Below are the code and all the weights of a small trained network. Each question names an input and a class and asks about switching units off, where a switched-off unit gives its printed mean instead of its output.

import numpy as np


def w(rows, s, z=0):
    codes = np.array(rows[::2]) - 128.0
    scale = np.full(codes.shape[1], s)
    scale[-1] = z or s
    return codes * scale


def norm(h):
    return h / np.sqrt((h * h).mean(-1, keepdims=True) + 1e-5)


def f(y):
    return np.maximum(y, 0)


def log_softmax(a):
    a = a - a.max(-1, keepdims=True)
    return a - np.log(np.exp(a).sum(-1, keepdims=True))


def net(x, mask):
    res = np.array(x, float).reshape(1, 5) / 4 @ E
    u = 0
    for l in range(2):
        y = f(norm(res) @ A[l][:, :-1].T + A[l][:, -1])
        res = res + np.where(mask[u : u + 5], y, B[l][:, -1]) @ B[l][:, :-1]
        u += 5
    return log_softmax(norm(res)[-1] @ U[:, :-1].T + U[:, -1])


A, B = {}, {}
E = w([
[110,103,112,139,126,103,139,3],'x0',
[102,63,118,115,139,48,83,149],'x1',
[124,164,146,97,103,90,142,126],'x2',
[128,129,115,138,129,117,145,135],'x3',
[131,141,109,76,177,149,142,136],'x4',
],0.012)
A[0] = w([
[49,212,213,43,56,40,180,151,6],'L0N0',
[164,130,127,214,5,121,89,146,15],'L0N1',
[156,137,67,42,178,150,152,134,70],'L0N2',
[134,45,99,195,163,206,101,154,3],'L0N3',
[105,131,154,146,92,158,121,208,75],'L0N4',
],0.011,0.0053)
B[0] = w([
[211,120,107,246,159,125,40,141,252],'L0N0',
[33,150,243,71,226,88,142,161,245],'L0N1',
[50,113,255,195,138,49,122,122,234],'L0N2',
[226,174,92,228,170,75,64,125,197],'L0N3',
[172,61,118,47,97,138,221,8,245],'L0N4',
],0.009,0.0048)
A[1] = w([
[207,106,155,79,130,128,138,255,3],'L1N0',
[107,58,39,75,89,63,52,185,107],'L1N1',
[168,60,120,67,63,142,151,193,106],'L1N2',
[22,88,177,157,122,116,107,194,166],'L1N3',
[91,143,93,95,193,144,141,184,32],'L1N4',
],0.01,0.0045)
B[1] = w([
[72,49,60,95,96,67,74,58,199],'L1N0',
[135,229,127,141,30,248,172,183,222],'L1N1',
[97,75,133,177,34,161,144,106,167],'L1N2',
[132,204,143,49,240,151,190,109,253],'L1N3',
[124,129,151,172,181,53,163,113,134],'L1N4',
],0.011,0.006)
U = w([
[61,145,212,79,215,94,159,147,49],'0',
[85,63,86,107,56,131,160,82,254],'1',
[198,150,111,201,137,115,75,177,151],'2',
[104,248,130,110,74,240,189,174,53],'3',
],0.015,0.0045)

Each question gives the input, the list of numbers given to net, and the class t.
The units are the neurons (one row each of A and B). Each row of codes is followed by its name. A weight is (code - 128) times the scale printed after its matrix; where a second scale follows, it is the last column's (A, B and U).
mask holds one flag per neuron, layer by layer. A switched-off neuron (its flag False) gives its mean, the last column of its row in B, instead of its output. The means were averaged over made-up inputs and are rounded, as every weight is.
A unit's drop is (log p(t) with every unit on - log p(t) with that unit switched off) / (log p(t) with every unit on - log p(t) with every unit switched off).
The circuit of an input: a set's keep is (log p(t) with only the set's units on - log p(t) with every unit switched off) / (log p(t) with every unit on - log p(t) with every unit switched off). Starting from all 10 units, units are removed one at a time, each time the one whose removal leaves the highest keep (on an exact tie, the one counted first), for as long as the keep stays at least 0.8.
circuit, biggest first: the units of the circuit, biggest drop first
top k neurons: the k neurons with the biggest drops, biggest first
k most important neurons of layer l: the k neurons of layer l with the biggest drops, biggest first
input [2,4,-6,1,3], class 2: top neuron : [L0N3]
input [-5,-1,4,1,2], class 1: top 2 neurons : [L0N4; L1N0]
input [-6,-8,0,4,8], class 0: top 2 neurons : [L0N2; L1N1]
input [-8,7,-2,-4,6], class 1: top 2 neurons : [L1N0; L0N1]
input [6,8,-6,7,6], class 3: circuit, biggest first : [L1N1; L0N4; L0N1; L1N0]
input [3,-4,-1,-2,8], class 0: top 2 neurons : [L0N2; L1N1]
input [-1,-6,-7,0,-7], class 0: 2 most important neurons of layer 0 : [L0N1; L0N0]
input [6,7,3,1,6], class 3: top 2 neurons : [L1N1; L0N4]
input [3,7,6,7,-1], class 3: circuit, biggest first : [L1N1; L0N2]
input [-7,8,7,-1,-3], class 3: top 2 neurons : [L1N1; L0N3]
input [3,-5,6,4,6], class 0: top 4 neurons : [L0N2; L1N1; L0N3; L1N2]
input [-7,-4,-4,3,7], class 0: top 2 neurons : [L0N2; L1N4]
input [4,-6,8,-2,-8], class 0: top 2 neurons : [L0N1; L1N1]
input [-1,2,8,4,-6], class 2: circuit, biggest first : [L0N0]
input [1,-4,-5,1,4], class 2: 2 most important neurons of layer 0 : [L0N3; L0N1]
input [5,1,6,-3,5], class 2: 2 most important neurons of layer 1 : [L1N3; L1N0]
input [-5,-1,7,-1,-6], class 2: 2 most important neurons of layer 0 : [L0N0; L0N2]
input [0,-1,-1,8,0], class 2: 2 most important neurons of layer 0 : [L0N1; L0N2]
input [4,-6,-8,-1,7], class 2: 3 most important neurons of layer 0 : [L0N3; L0N1; L0N4]
input [3,1,-8,1,5], class 2: circuit, biggest first : [L0N3]
